Below are the code and all the weights of a small trained network. Each question names an input and a target symbol and asks about switching units off, where a switched-off unit gives its printed mean instead of its output.

import numpy as np


def w(rows, s, z=0):
    codes = np.array(rows[::2]) - 128.0
    scale = np.full(codes.shape[1], s)
    scale[-1] = z or s
    return codes * scale


def f(y):
    return y / 2 * (1 + np.tanh(0.7978845608 * (y + 0.044715 * y**3)))


def softmax(a):
    e = np.exp(a - a.max(-1, keepdims=True))
    return e / e.sum(-1, keepdims=True)


def log_softmax(a):
    a = a - a.max(-1, keepdims=True)
    return a - np.log(np.exp(a).sum(-1, keepdims=True))


def net(x, mask):
    ids = ['ΔΨβγεθπω'.index(c) for c in x.split()]
    T = len(ids)
    res = E[ids] + P[:T]
    q, k, v = (res @ M[0].T for M in (Q, K, V))
    z = softmax(np.where(np.tri(T) > 0, q @ k.T / 4**0.5, -1e9)) @ v
    res = res + np.where(mask[0], z, O[0][:, -1]) @ O[0][:, :-1]
    y = f(res @ A[0][:, :-1].T + A[0][:, -1])
    res = res + np.where(mask[1:17], y, B[0][:, -1]) @ B[0][:, :-1]
    return log_softmax(res[-1] @ U[:, :-1].T + U[:, -1])


Q, K, V, O, A, B = {}, {}, {}, {}, {}, {}
E = w([
[193,128,141,157],'Δ',
[206,151,114,180],'Ψ',
[160,122,127,145],'β',
[108,242,172,144],'γ',
[81,188,228,113],'ε',
[90,228,42,98],'θ',
[6,29,112,194],'π',
[38,209,112,43],'ω',
],0.018)
P = w([
[254,170,177,11],'0',
[225,192,170,33],'1',
[194,196,169,48],'2',
[174,198,173,79],'3',
[151,198,167,101],'4',
[127,198,165,119],'5',
[107,204,166,140],'6',
[85,206,164,157],'7',
[71,203,161,178],'8',
[55,205,162,196],'9',
[33,205,161,212],'10',
[26,197,156,228],'11',
[7,201,155,242],'12',
],0.0093)
Q[0] = w([
[135,255,139,248],'H0',
[119,102,96,138],'H0',
[183,142,137,140],'H0',
[100,137,79,81],'H0',
],0.017)
K[0] = w([
[7,91,101,209],'H0',
[199,187,203,119],'H0',
[63,177,138,141],'H0',
[94,121,110,51],'H0',
],0.013)
V[0] = w([
[87,126,72,63],'H0',
[102,109,249,111],'H0',
[65,201,141,86],'H0',
[118,128,160,147],'H0',
],0.015)
O[0] = w([
[4,80,127,170,148],'H0',
[138,95,54,29,162],'H0',
[42,103,199,76,254],'H0',
[159,121,124,89,140],'H0',
],0.016,0.015)
A[0] = w([
[104,74,123,84,165],'N0',
[185,120,215,129,30],'N1',
[109,116,122,78,186],'N2',
[57,71,82,157,56],'N3',
[165,47,104,100,168],'N4',
[148,191,177,146,139],'N5',
[145,191,95,107,116],'N6',
[119,132,192,123,137],'N7',
[166,91,173,181,249],'N8',
[103,125,130,115,119],'N9',
[131,119,134,248,86],'N10',
[172,132,119,153,150],'N11',
[93,92,169,125,151],'N12',
[154,226,138,172,130],'N13',
[122,227,152,104,110],'N14',
[131,168,61,172,119],'N15',
],0.015,0.014)
B[0] = w([
[127,126,148,192,237],'N0',
[138,245,46,210,145],'N1',
[168,153,160,148,237],'N2',
[209,98,123,104,202],'N3',
[89,107,82,93,146],'N4',
[167,150,59,142,162],'N5',
[42,124,155,124,156],'N6',
[116,145,91,106,218],'N7',
[119,52,118,173,159],'N8',
[118,124,119,160,189],'N9',
[126,159,131,84,141],'N10',
[53,103,141,144,152],'N11',
[138,160,112,126,253],'N12',
[133,86,196,104,162],'N13',
[165,55,100,118,185],'N14',
[108,165,107,56,143],'N15',
],0.011,0.03)
U = w([
[118,4,171,138,90],'Δ',
[87,225,99,139,4],'Ψ',
[158,121,124,171,174],'β',
[71,126,198,150,215],'γ',
[93,100,121,113,142],'ε',
[106,74,150,121,63],'θ',
[140,78,191,57,47],'π',
[190,212,135,102,171],'ω',
],0.011,0.0031)

Each question gives the input, a string of symbols that net reads in full, and the target symbol t.
The units are the heads (4 rows each of Q, K, V and O) and the neurons (one row each of A and B). Each row of codes is followed by its name. A weight is (code - 128) times the scale printed after its matrix; where a second scale follows, it is the last column's (O, A, B and U).
mask holds one flag per unit, heads first, then neurons. A switched-off unit (its flag False) gives its mean, the last column of its rows in O or B, instead of its output. The means were averaged over made-up inputs and are rounded, as every weight is.
A unit's drop is (log p(t) with every unit on - log p(t) with that unit switched off) / (log p(t) with every unit on - log p(t) with every unit switched off).
The circuit of an input: a set's keep is (log p(t) with only the set's units on - log p(t) with every unit switched off) / (log p(t) with every unit on - log p(t) with every unit switched off). Starting from the 12 units with the biggest drops (on a tie, the unit counted first), units are removed one at a time, each time the one whose removal leaves the highest keep (on an exact tie, the one counted first), for as long as the keep stays at least 0.8.
circuit, biggest first: the units of the circuit, biggest drop first
top k neurons: the k neurons with the biggest drops, biggest first
drop of u: that unit's drop, to one decimal
input γ Ψ ω γ ε ω ε ε Ψ Δ Ψ β Ψ, target Δ: circuit, biggest first	(N13, H0, N8, N12)
input γ Ψ γ ω Ψ Ψ ω β, target γ: circuit, biggest first	(N14, H0)
input Ψ β Ψ, target Δ: top 4 neurons	(N13, N8, N11, N12)
input Ψ Ψ Ψ Ψ β ε γ, target π: circuit, biggest first	(H0)
input ω θ ω Ψ θ β γ, target Ψ: top 4 neurons	(N3, N7, N5, N13)
input ε θ Δ, target Ψ: top 3 neurons	(N7, N12, N13)
input θ γ Ψ, target Ψ: circuit, biggest first	(N3, N13)
input ω Δ θ γ γ, target Ψ: top 3 neurons	(N3, N7, N13)
input Ψ Δ π ω θ γ, target π: top 3 neurons	(N0, N12, N1)
input ω γ Δ γ ε γ γ γ β, target ω: top 4 neurons	(N8, N13, N11, N6)
input ω Ψ γ, target γ: top 3 neurons	(N0, N5, N1)
input β β β γ γ ε β, target π: circuit, biggest first	(H0, N1)
input γ Ψ Δ Ψ Ψ, target β: top 3 neurons	(N1, N5, N8)
input Ψ ε Ψ ω γ θ θ ε, target Ψ: circuit, biggest first	(N7, N12, N5, H0)
input Δ Ψ ω ω Ψ θ ω Ψ, target γ: top neuron	(N14)
input β Δ Ψ ω γ Ψ ε, target π: top 2 neurons	(N1, N14)
input γ ω γ Ψ ε Ψ β, target π: top 2 neurons	(N12, N1)
input γ γ Ψ γ β Ψ γ Ψ Ψ, target ω: top 2 neurons	(N1, N0)
input γ Δ ε θ Δ Ψ γ Ψ Δ, target ω: top 2 neurons	(N1, N0)
input ε Δ ω Ψ Ψ ω Δ, target γ: top 2 neurons	(N14, N0)
input Δ γ ω ω Ψ Δ ε Ψ Δ, target π: top neuron	(N12)
input ε γ Ψ γ Ψ θ θ Ψ Ψ ε Ψ, target π: drop of N11	0.0
input ω Δ Ψ β θ β, target Ψ: drop of N14	0.2
input ω Ψ β Ψ θ Δ, target Ψ: drop of H0	0.7
input Δ Δ ω β Ψ Δ γ ε Δ ω Ψ, target γ: drop of N14	0.3
